Here is a tiny trained network, its code and every weight. The questions are about switching its units off for an input and a target symbol, where a switched-off unit gives its printed mean instead of its output.

import numpy as np


def w(rows, s, z=0):
    codes = np.array(rows[::2]) - 128.0
    scale = np.full(codes.shape[1], s)
    scale[-1] = z or s
    return codes * scale


def norm(h):
    return h / np.sqrt((h * h).mean(-1, keepdims=True) + 1e-5)


def softmax(a):
    e = np.exp(a - a.max(-1, keepdims=True))
    return e / e.sum(-1, keepdims=True)


def log_softmax(a):
    a = a - a.max(-1, keepdims=True)
    return a - np.log(np.exp(a).sum(-1, keepdims=True))


def net(x, mask):
    ids = ['ΓΔΘΛΞΦΨαβημπτω'.index(c) for c in x.split()]
    T = len(ids)
    res = E[ids] + P[:T]
    u = 0
    for l in range(2):
        r = norm(res)
        for j in range(3):
            rows = slice(3 * j, 3 * j + 3)
            q, k, v = (r @ M[l][rows].T for M in (Q, K, V))
            z = softmax(np.where(np.tri(T) > 0, q @ k.T / 3**0.5, -1e9)) @ v
            o = O[l][rows]
            res = res + np.where(mask[u + j], z, o[:, -1]) @ o[:, :-1]
        u += 3
    return log_softmax(norm(res)[-1] @ U[:, :-1].T + U[:, -1])


Q, K, V, O = {}, {}, {}, {}
E = w([
[78,92,134,116,127,134,156,121,90,99],'Γ',
[72,79,77,82,119,169,166,100,96,138],'Δ',
[61,95,120,87,74,155,108,137,67,92],'Θ',
[51,95,125,117,138,147,144,166,48,91],'Λ',
[83,94,53,86,147,180,141,107,63,126],'Ξ',
[155,141,171,155,100,108,207,117,111,17],'Φ',
[132,60,87,111,111,114,99,169,91,3],'Ψ',
[175,32,112,166,91,155,131,128,151,61],'α',
[122,6,62,153,171,70,87,140,103,135],'β',
[175,116,5,111,106,57,62,37,193,155],'η',
[150,140,111,93,124,3,119,96,94,140],'μ',
[132,140,87,214,28,142,122,143,75,193],'π',
[58,107,117,94,65,82,175,216,209,160],'τ',
[125,137,63,207,237,99,170,170,119,145],'ω',
],0.0039)
P = w([
[111,131,167,140,139,132,118,105,134,126],'0',
[2,103,34,187,84,81,143,92,111,58],'1',
[126,91,145,112,133,146,160,106,98,138],'2',
[58,121,52,170,97,99,151,116,125,86],'3',
[140,98,138,100,133,142,157,123,98,142],'4',
[84,133,46,159,95,109,146,142,136,96],'5',
[156,105,135,100,131,140,156,139,105,146],'6',
[107,145,42,160,93,109,150,163,140,107],'7',
[173,116,131,99,131,141,157,156,110,148],'8',
[136,158,55,145,100,113,141,177,145,121],'9',
[200,119,126,85,135,147,169,182,97,157],'10',
[99,134,43,178,80,105,134,152,138,101],'11',
],0.0089)
Q[0] = w([
[100,193,119,156,200,136,12,112,179,58],'L0H0',
[43,145,76,119,131,69,136,141,180,69],'L0H0',
[255,45,204,19,233,170,178,109,67,115],'L0H0',
[114,149,46,138,120,79,132,172,145,66],'L0H1',
[205,107,190,81,186,145,147,109,112,155],'L0H1',
[112,94,52,115,94,145,202,141,73,147],'L0H1',
[234,44,170,102,97,163,198,110,75,71],'L0H2',
[105,158,79,228,74,42,73,90,251,26],'L0H2',
[137,49,28,167,98,61,125,162,113,115],'L0H2',
],0.01)
K[0] = w([
[96,118,199,129,101,136,73,57,122,140],'L0H0',
[91,97,132,149,119,129,104,1,82,105],'L0H0',
[188,184,89,133,98,155,154,219,126,184],'L0H0',
[96,150,167,151,176,104,87,108,162,105],'L0H1',
[186,126,102,124,118,165,133,139,126,161],'L0H1',
[171,138,141,128,134,71,98,247,132,114],'L0H1',
[171,94,69,133,117,75,113,193,129,170],'L0H2',
[21,117,144,126,143,163,95,51,112,136],'L0H2',
[94,231,106,107,109,76,116,115,112,236],'L0H2',
],0.0097)
V[0] = w([
[84,104,144,61,218,80,162,168,210,106],'L0H0',
[81,137,180,122,40,162,128,156,198,195],'L0H0',
[118,126,145,34,3,114,102,108,112,90],'L0H0',
[131,95,79,71,110,145,132,96,101,113],'L0H1',
[107,171,162,59,87,165,125,108,131,105],'L0H1',
[146,144,153,111,221,169,131,109,108,183],'L0H1',
[156,72,111,115,139,178,56,143,158,76],'L0H2',
[178,143,163,167,93,144,165,74,176,103],'L0H2',
[119,33,105,173,137,102,117,140,137,177],'L0H2',
],0.0078)
O[0] = w([
[184,111,95,149,232,100,186,153,116,1,73],'L0H0',
[144,160,174,210,161,119,225,116,164,179,90],'L0H0',
[138,142,116,173,157,158,122,103,19,217,184],'L0H0',
[156,104,96,110,159,120,184,127,87,99,210],'L0H1',
[123,148,80,93,165,166,93,143,153,99,80],'L0H1',
[151,121,139,101,105,208,134,98,144,188,4],'L0H1',
[154,115,118,188,159,164,49,198,149,147,34],'L0H2',
[178,64,128,157,98,185,133,89,111,84,100],'L0H2',
[103,62,161,88,171,108,175,166,149,199,240],'L0H2',
],0.0078,0.0038)
Q[1] = w([
[35,237,22,126,74,115,109,108,164,65],'L1H0',
[185,90,181,32,157,199,64,176,114,142],'L1H0',
[99,97,172,143,251,140,113,52,163,107],'L1H0',
[188,104,99,20,184,234,190,116,90,114],'L1H1',
[117,140,213,81,186,176,164,25,173,160],'L1H1',
[231,73,116,158,168,163,125,124,102,133],'L1H1',
[160,241,130,149,149,128,133,91,243,161],'L1H2',
[52,157,65,199,60,59,148,59,193,102],'L1H2',
[197,124,229,1,241,179,86,67,78,124],'L1H2',
],0.0079)
K[1] = w([
[73,137,132,132,160,188,105,63,191,96],'L1H0',
[189,125,90,59,140,122,197,169,106,153],'L1H0',
[70,116,100,141,177,91,161,150,92,116],'L1H0',
[151,119,96,10,105,136,161,193,59,135],'L1H1',
[36,115,110,90,146,139,181,94,113,115],'L1H1',
[122,103,167,96,145,152,115,142,80,170],'L1H1',
[83,81,163,110,166,152,95,105,99,103],'L1H2',
[45,127,158,166,141,166,120,105,124,87],'L1H2',
[174,126,59,56,118,58,112,122,96,160],'L1H2',
],0.011)
V[1] = w([
[88,127,14,85,112,100,96,162,80,131],'L1H0',
[157,84,128,90,190,255,143,100,104,107],'L1H0',
[132,113,75,170,104,90,143,35,100,77],'L1H0',
[149,137,254,101,207,113,164,81,102,187],'L1H1',
[196,99,138,166,145,136,40,98,147,135],'L1H1',
[192,77,8,100,85,93,149,116,149,233],'L1H1',
[175,78,140,126,222,123,74,100,186,159],'L1H2',
[66,146,201,106,138,249,152,212,94,79],'L1H2',
[210,209,158,75,138,54,33,59,115,126],'L1H2',
],0.0064)
O[1] = w([
[192,203,169,143,143,120,81,114,157,107,189],'L1H0',
[115,115,90,202,102,101,97,132,219,150,138],'L1H0',
[184,139,135,118,117,181,173,182,162,136,173],'L1H0',
[104,168,90,164,51,96,123,219,93,60,104],'L1H1',
[155,72,148,88,172,158,103,188,67,126,39],'L1H1',
[19,105,143,148,165,162,128,91,123,57,213],'L1H1',
[65,185,140,132,149,65,143,124,167,129,51],'L1H2',
[99,157,161,27,158,218,156,191,64,88,122],'L1H2',
[61,103,3,133,113,56,165,81,87,105,2],'L1H2',
],0.0071,0.0048)
U = w([
[66,123,77,178,107,199,186,163,218,116,70],'Γ',
[189,156,180,178,192,103,238,136,120,116,142],'Δ',
[128,196,72,213,168,175,110,135,70,172,107],'Θ',
[51,201,115,62,194,187,97,80,146,101,161],'Λ',
[127,106,107,203,155,51,68,80,193,140,191],'Ξ',
[185,100,32,93,108,144,158,204,157,177,121],'Φ',
[207,143,108,86,221,104,48,130,65,130,185],'Ψ',
[54,111,183,100,186,28,106,222,131,177,1],'α',
[173,74,179,38,97,91,157,131,222,58,58],'β',
[149,43,184,194,146,204,65,180,121,97,147],'η',
[222,133,102,136,82,236,123,69,129,55,124],'μ',
[114,100,63,122,64,59,162,80,48,69,113],'π',
[131,254,137,86,69,106,90,186,125,103,152],'τ',
[120,111,205,102,60,143,119,77,123,223,165],'ω',
],0.0076,0.0024)

Each question gives the input, a string of symbols that net reads in full, and the target symbol t.
The units are the heads (3 rows each of Q, K, V and O). Each row of codes is followed by its name. A weight is (code - 128) times the scale printed after its matrix; where a second scale follows, it is the last column's (O and U).
mask holds one flag per head, layer by layer. A switched-off head (its flag False) gives its mean, the last column of its rows in O, instead of its output. The means were averaged over made-up inputs and are rounded, as every weight is.
A unit's drop is (log p(t) with every unit on - log p(t) with that unit switched off) / (log p(t) with every unit on - log p(t) with every unit switched off).
The circuit of an input: a set's keep is (log p(t) with only the set's units on - log p(t) with every unit switched off) / (log p(t) with every unit on - log p(t) with every unit switched off). Starting from all 6 units, units are removed one at a time, each time the one whose removal leaves the highest keep (on an exact tie, the one counted first), for as long as the keep stays at least 0.8.
units of the circuit, in order: the units of the circuit, biggest drop first
most important unit: the unit with the biggest drop
heads that matter: for each layer, one digit per head in row order, 1 if its drop is at least 0.15 and else 0, layers parted by /
input Ξ π Θ μ π π ω π Λ Λ, target Ξ: heads that matter => 010 / 000
input τ Ξ π π Φ π α π, target τ: units of the circuit, in order => (L0H0; L0H1; L1H0)
input Δ π π Φ α Ψ, target Δ: heads that matter => 100 / 000
input Ξ Λ Ξ Φ π μ π π π Γ Φ, target ω: heads that matter => 100 / 000
input ω ω Λ Γ Ξ Φ α Ξ Ψ Λ π Λ, target ω: heads that matter => 010 / 000
input α Ξ ω μ π, target β: units of the circuit, in order => (L0H0)
input Λ Ψ Ξ η α τ Ξ Ξ Δ Ξ Δ, target Λ: units of the circuit, in order => (L1H1; L0H2; L0H0)
input π π ω α Ξ π η Ξ Ξ μ, target π: heads that matter => 010 / 000
input Δ π α Γ, target Δ: heads that matter => 100 / 000
input π Δ ω μ π Ξ π π Ψ μ Θ, target π: heads that matter => 000 / 011
input Θ Θ π Λ, target Θ: heads that matter => 100 / 000
input π Ξ α π τ π α Φ α Λ, target π: units of the circuit, in order => (L0H1; L0H2)
input π Ξ α α Φ Ξ Ψ η Φ, target Ξ: heads that matter => 100 / 101
input ω π β α, target ω: units of the circuit, in order => (L0H1)
input Φ Φ α Ξ, target Φ: heads that matter => 001 / 110
input Γ Φ Λ Λ, target Γ: units of the circuit, in order => (L0H1; L1H0; L0H0)
input Λ β α Λ η ω π π ω Δ, target Λ: units of the circuit, in order => (L0H1; L1H1)
input Δ Φ α, target η: units of the circuit, in order => (L0H2; L1H1)
input η Θ Φ π Λ τ α Δ μ Λ α μ, target η: units of the circuit, in order => (L0H2; L1H1)
input π μ Δ π α π Ξ Λ π β, target π: heads that matter => 000 / 000
input Γ ω μ π Θ Δ μ π, target Γ: heads that matter => 111 / 101
input Δ ω β Φ ω Λ Λ η Δ α μ, target π: heads that matter => 000 / 001
input τ π μ, target Δ: units of the circuit, in order => (L0H0)
input τ Ξ Ξ π Λ ω Ξ Γ Φ, target μ: units of the circuit, in order => (L0H2; L0H1)
input Λ ω Δ Φ α Ψ Δ Φ, target Λ: units of the circuit, in order => (L0H1; L1H2; L1H1)
input η Φ Ψ Ψ Ξ π Φ Λ, target η: heads that matter => 001 / 000
input Θ Ψ ω α π π α Φ, target Θ: most important unit => L0H0
input Ξ Θ Ξ Γ α Δ Θ ω Θ π, target Ξ: units of the circuit, in order => (L0H1; L1H0)
